Below is a small trained network, with its code and all its weights. Each question gives an input and a target symbol and asks what happens when units are switched off, that is, made to give their printed mean instead of their output.

import numpy as np


def w(rows, s, z=0):
    codes = np.array(rows[::2]) - 128.0
    scale = np.full(codes.shape[1], s)
    scale[-1] = z or s
    return codes * scale


def norm(h):
    return h / np.sqrt((h * h).mean(-1, keepdims=True) + 1e-5)


def f(y):
    return y / 2 * (1 + np.tanh(0.7978845608 * (y + 0.044715 * y**3)))


def softmax(a):
    e = np.exp(a - a.max(-1, keepdims=True))
    return e / e.sum(-1, keepdims=True)


def log_softmax(a):
    a = a - a.max(-1, keepdims=True)
    return a - np.log(np.exp(a).sum(-1, keepdims=True))


def net(x, mask):
    ids = ['ΞΩαβγδηλπτ'.index(c) for c in x.split()]
    T = len(ids)
    res = E[ids] + P[:T]
    r = norm(res)
    for j in range(2):
        rows = slice(3 * j, 3 * j + 3)
        q, k, v = (r @ M[0][rows].T for M in (Q, K, V))
        z = softmax(np.where(np.tri(T) > 0, q @ k.T / 3**0.5, -1e9)) @ v
        o = O[0][rows]
        res = res + np.where(mask[j], z, o[:, -1]) @ o[:, :-1]
    y = f(norm(res) @ A[0][:, :-1].T + A[0][:, -1])
    res = res + np.where(mask[2:10], y, B[0][:, -1]) @ B[0][:, :-1]
    return log_softmax(norm(res)[-1] @ U[:, :-1].T + U[:, -1])


Q, K, V, O, A, B = {}, {}, {}, {}, {}, {}
E = w([
[109,116,165],'Ξ',
[137,125,94],'Ω',
[48,138,150],'α',
[64,113,45],'β',
[148,97,70],'γ',
[107,254,161],'δ',
[100,145,118],'η',
[102,35,168],'λ',
[105,143,117],'π',
[140,107,110],'τ',
],0.016)
P = w([
[129,209,251],'0',
[17,146,97],'1',
[51,128,55],'2',
[45,136,54],'3',
[104,250,134],'4',
[114,231,159],'5',
],0.0029)
Q[0] = w([
[72,59,65],'head 0',
[106,117,213],'head 0',
[76,55,126],'head 0',
[2,145,135],'head 1',
[154,175,161],'head 1',
[49,200,246],'head 1',
],0.0092)
K[0] = w([
[189,179,183],'head 0',
[131,58,114],'head 0',
[254,139,121],'head 0',
[163,165,163],'head 1',
[37,107,201],'head 1',
[110,202,183],'head 1',
],0.0097)
V[0] = w([
[12,232,111],'head 0',
[161,115,31],'head 0',
[211,254,131],'head 0',
[210,55,96],'head 1',
[64,212,147],'head 1',
[63,153,55],'head 1',
],0.0068)
O[0] = w([
[182,82,155,254],'head 0',
[80,114,229,119],'head 0',
[181,254,227,107],'head 0',
[112,156,196,66],'head 1',
[176,93,57,189],'head 1',
[136,88,193,213],'head 1',
],0.0073,0.0042)
A[0] = w([
[179,108,62,255],'neuron 0',
[229,172,147,203],'neuron 1',
[114,254,141,136],'neuron 2',
[76,245,68,83],'neuron 3',
[223,104,176,169],'neuron 4',
[102,46,153,91],'neuron 5',
[58,114,83,228],'neuron 6',
[52,159,83,172],'neuron 7',
],0.0088,0.0028)
B[0] = w([
[15,218,82,254],'neuron 0',
[121,30,95,193],'neuron 1',
[218,44,63,173],'neuron 2',
[172,217,117,175],'neuron 3',
[212,56,126,180],'neuron 4',
[112,164,4,176],'neuron 5',
[137,184,218,232],'neuron 6',
[173,185,219,190],'neuron 7',
],0.0037,0.0046)
U = w([
[112,130,68,86],'Ξ',
[183,125,254,225],'Ω',
[103,83,85,43],'α',
[58,35,118,3],'β',
[26,135,237,225],'γ',
[251,229,106,134],'δ',
[191,54,106,166],'η',
[47,42,150,36],'λ',
[187,73,111,139],'π',
[103,221,213,249],'τ',
],0.0097,0.0029)

Each question gives the input, a string of symbols that net reads in full, and the target symbol t.
The units are the heads (3 rows each of Q, K, V and O) and the neurons (one row each of A and B). Each row of codes is followed by its name. A weight is (code - 128) times the scale printed after its matrix; where a second scale follows, it is the last column's (O, A, B and U).
mask holds one flag per unit, heads first, then neurons. A switched-off unit (its flag False) gives its mean, the last column of its rows in O or B, instead of its output. The means were averaged over made-up inputs and are rounded, as every weight is.
A unit's drop is (log p(t) with every unit on - log p(t) with that unit switched off) / (log p(t) with every unit on - log p(t) with every unit switched off).
The circuit of an input: a set's keep is (log p(t) with only the set's units on - log p(t) with every unit switched off) / (log p(t) with every unit on - log p(t) with every unit switched off). Starting from all 10 units, units are removed one at a time, each time the one whose removal leaves the highest keep (on an exact tie, the one counted first), for as long as the keep stays at least 0.8.
units of the circuit, in order: the units of the circuit, biggest drop first
most important unit: the unit with the biggest drop
k most important neurons: the k neurons with the biggest drops, biggest first
which heads matter: for each layer, one digit per head in row order, 1 if its drop is at least 0.15 and else 0, layers parted by /
drop when u is switched off: that unit's drop, to one decimal
input Ξ γ δ α δ β, target δ: units of the circuit, in order : [head 0]
input γ Ω λ π, target γ: which heads matter : 10
input γ Ω γ β, target γ: units of the circuit, in order : [head 1; head 0]
input η γ λ γ β, target γ: units of the circuit, in order : [head 1; neuron 6; neuron 7]
input β γ Ω γ γ, target γ: units of the circuit, in order : [head 0; head 1]
input Ω β π, target Ω: which heads matter : 10
input η τ η δ, target δ: which heads matter : 00
input τ τ η τ, target τ: which heads matter : 10
input δ α γ γ τ, target Ω: which heads matter : 01
input τ π τ, target τ: which heads matter : 10
input τ β η η, target τ: which heads matter : 00
input γ π τ Ω, target γ: which heads matter : 01
input π β π τ δ, target δ: which heads matter : 01
input γ Ω π γ, target γ: which heads matter : 11
input Ω β δ α β, target δ: most important neuron : [neuron 2]
input δ Ξ γ α β, target τ: which heads matter : 10
input γ η Ω π, target γ: which heads matter : 00
input τ γ γ, target τ: which heads matter : 11
input τ τ Ξ, target τ: which heads matter : 10
input τ Ξ Ω, target τ: most important unit : head 1
input τ Ξ γ, target τ: drop when head 1 is switched off : 0.4
input γ β Ω, target γ: drop when head 1 is switched off : 0.2
input Ω Ω η, target Ω: drop when neuron 0 is switched off : 0.2
input Ω γ η γ, target Ω: drop when neuron 3 is switched off : 0.0
